Each row is followed by one of two labels, saying whether the row has a hidden trait. Each part has a new trait and two new labels.
[ -2   9  -1 -10  -1   7 -24  10   0  11   9  15  10 -20   5  13 -22] : R
[  9  13  -4 -12  28  18 -19  -2  -5  -4  12  -6  29   5   6  19 -24] : W
[ 19   8  -6  -7  20  32 -12  -6  -3  -3  13  -3  30  13  10  15 -26] : W
[  3   5  -5  -7  20  22  -7  -3  -6  -4   9  -3  20  14   5  14 -23] : W
[ 26  15  -3  -7  -1 -25 -29  13 -16 -14   9  16   6   0  19  21 -23] : R
[  7  11   5   6  -7 -20  -2 -12 -22   3  22  -1  -6   2  35   2   8] : R
[  2   9   5  11  -6 -30   6  -5 -19   0  18   2 -14   6  27  -7   2] : R
[ 21  11  -5  -9  19  31 -19  -6  -8  -3  15  -6  39  14  10  12 -32] : W
[ 13  11  -3  -7  -3 -29 -35  13 -13 -16   4  18   0   4  14  21 -17] : R
[ 19  13   7   6  -3 -27   7  -5 -23   0  22  -1  -8  11  35   0  -1] : R
[ 30  15   7   7  -5 -28   0  -7 -26   1  19   1  -5  10  35  -4  -3] : R
[  1   6  -2   3   5   2 -11   7  -1  10   8  10  17 -20  12  16 -24] : W
[ 22  10  -4  -8  -1 -27 -29  16  -9 -17   8  19   8   1  12  20 -21] : R
[ 21  17   4  -7   6  15 -23   5   0   9  12   8  31 -19  21  15 -27] : R
[ 25  15  -3   0  -1 -19 -24  17 -11 -15   5  22   1  -2  15  14 -22] : R
[ -5  10  -2  -9  -5   2 -23  11  -5  10  10  13  10 -19   7  15 -23] : R
[ 13  12   5   9  -4 -30   3  -3 -18   2  17   0 -11  11  32   0   2] : R
[ 14  13   4   4 -11 -28  -3 -10 -23   0  20   3 -19   6  27  -6   9] : W
[ 33  18  -4   0  -4 -15 -44  16 -10 -15   2  23   5   1  15  16 -23] : R
[ 12  13   6   8  -6 -33   5  -6 -25   2  20   0  -7   6  36  -3  -2] : R
[ 25  14  -2  -5   1 -18 -36  15 -15 -13   9  18   3   1  17  17 -22] : R
[  2   4  -1   0  -2 -31 -31  17 -12 -16   1  26  -7   4   1  13 -20] : R
[ 24  16   7   6  -3 -25 -13  -7 -18   3  15   0  -1  11  38  -1  -3] : R
[ 26  14  -1 -13   3  13 -30   8  -6  11  12   8  19 -21  14  13 -26] : R
[ 74  31   5 -11  20  48 -44   0  -8  14  10  -5  65 -19  51  24 -40] : W
[  5  10  -3 -12  -3   5 -26   9   0  10  10  13  15 -20   6  13 -22] : R
[ 30  20   7   0   0 -15  -3 -11 -18   4  15  -4   7   7  44   9   6] : R

[-12 -11 -25   8  -4  -5  27  16   0  24  -5  -6  -2  -2   4 -12  19  32] : (21)
[ -6  -9 -56   7  12  20  15  -1 -15  43   5  -3 -10  -4   3 -18  50  34] : (21)
[ -1 -41 -67   1   5  50  21   9   0   6   6 -30  10 -11  -1   0  12   5] : (24)
[ -1  -9 -86   4   3  20   0   9   1  46  -7 -24  -8  14   6  24  25  12] : (21)
[  3  -8   7  10   9  -5 -11   4 -17  -6  15 -31   3 -20   1  -1   7 -19] : (24)
[-17  -7 -62  -2  -9   2  22  -9   9 -23  -6  22  -9 -23 -21   5   1 -43] : (24)
[ -6 -15 -36  -4  13  17  33 -26  -5  17  15  -5  14  -4   5   0   3 -29] : (24)
[  0 -10 -27  -6  16 -17  25  24  -4   4  -7   7 -17  -8   3 -16  41   1] : (21)
[ -2   4 -48  -2   7  15  13  12   1  -7   2 -19  12 -11  -3  17  13  -2] : (24)
[-17  -4 -75   7  18  18  -4  -5  -8  57 -11 -19 -10  14   1   1  15   3] : (21)
[ -8  -2 -33  -6  -6  12   1   8  10 -32 -18  21  -6 -21 -12   0   6  -6] : (24)
[  4 -14 -45  10  12  20 -14  -5   0  56  -9   1  -7  10   5   5 -20 -37] : (21)
[ -2 -24 -25   2 -12  34   1   4 -12  19  16 -49   4   2 -10   8   8 -36] : (24)
[  5 -22 -29   6   0  16  37  -5  -6  22  -2   6  10  -8  -3  14   2  -9] : (24)
[ -7 -16 -45  11 -13  25  23  21  -8  29  14 -15 -17   3  -7   4  48   8] : (21)
[ -1 -17 -19  13  -7  32  22   3   2  10   2 -25   6 -15  -9  -2  12 -14] : (24)
[ -7 -17 -26  16  10   1  21  -6 -10  33   3 -11 -14 -14  -4 -25  38  18] : (21)
[  1  -5 -77  11   1  37 -14  19  -8  44   0 -44 -10  -2  -6   4  40 -44] : (21)
[  9 -27 -15   6   2  35  30 -11 -13  15  -6 -37  13 -16  12   5  16 -38] : (24)
[-11   3 -29   8  17   2  29  11 -13 -10  -4 -36 -18  -2  -8  -7  41  17] : (21)
[  7 -18 -31 -14   8  18   4  -5  -6  -1   4  -6   3 -10   5  13   4 -15] : (24)
[  7   2  70   7  19 -24  16 -11   5 -30   6   7  19  19  22  11 -16 -20] : (21)
[ -3 -19 -33   9  10 -11  38  -6  -3  19  -6  -4  -4  -2  -2 -11  66  26] : (21)
[ -7   1 -41   7  19   2  18  18 -11  21   1  16 -18  -2   8  -3  24  -5] : (21)
[-16   6 -29  12  17   0  18   9  -6  21   2   2 -10  -5   6 -14  24  14] : (21)
[ -3 -42 -41   4  14  41   0  -2  -4  60   0 -13  -5 -17   3  17   3 -14] : (24)
[ -6  -5 -36  14  11  -2  11  30  -8  27  -4   3 -17   1  -2   2  31  18] : (21)
[  3 -31 -32   0 -17  27   3 -14   1   7   7 -19   0 -27  -5   7  31   4] : (24)
[  2   4 -33  12   4  -3  10  14  -7  10  11  27  -7   6   5 -13  42  22] : (21)
[ -2  14 -53  15  24   5 -19 -13  -2  38 -16  -3 -13   5  -3  10  37  29] : (21)
[-13 -14   5   9   8  15  15  24 -14  39  -2 -19 -14  -1   0 -20  26  21] : (21)
[  5  -6  21   1   2   9  -2  15  -8  -4  -3 -19   1 -16   1   2  -6   1] : (24)
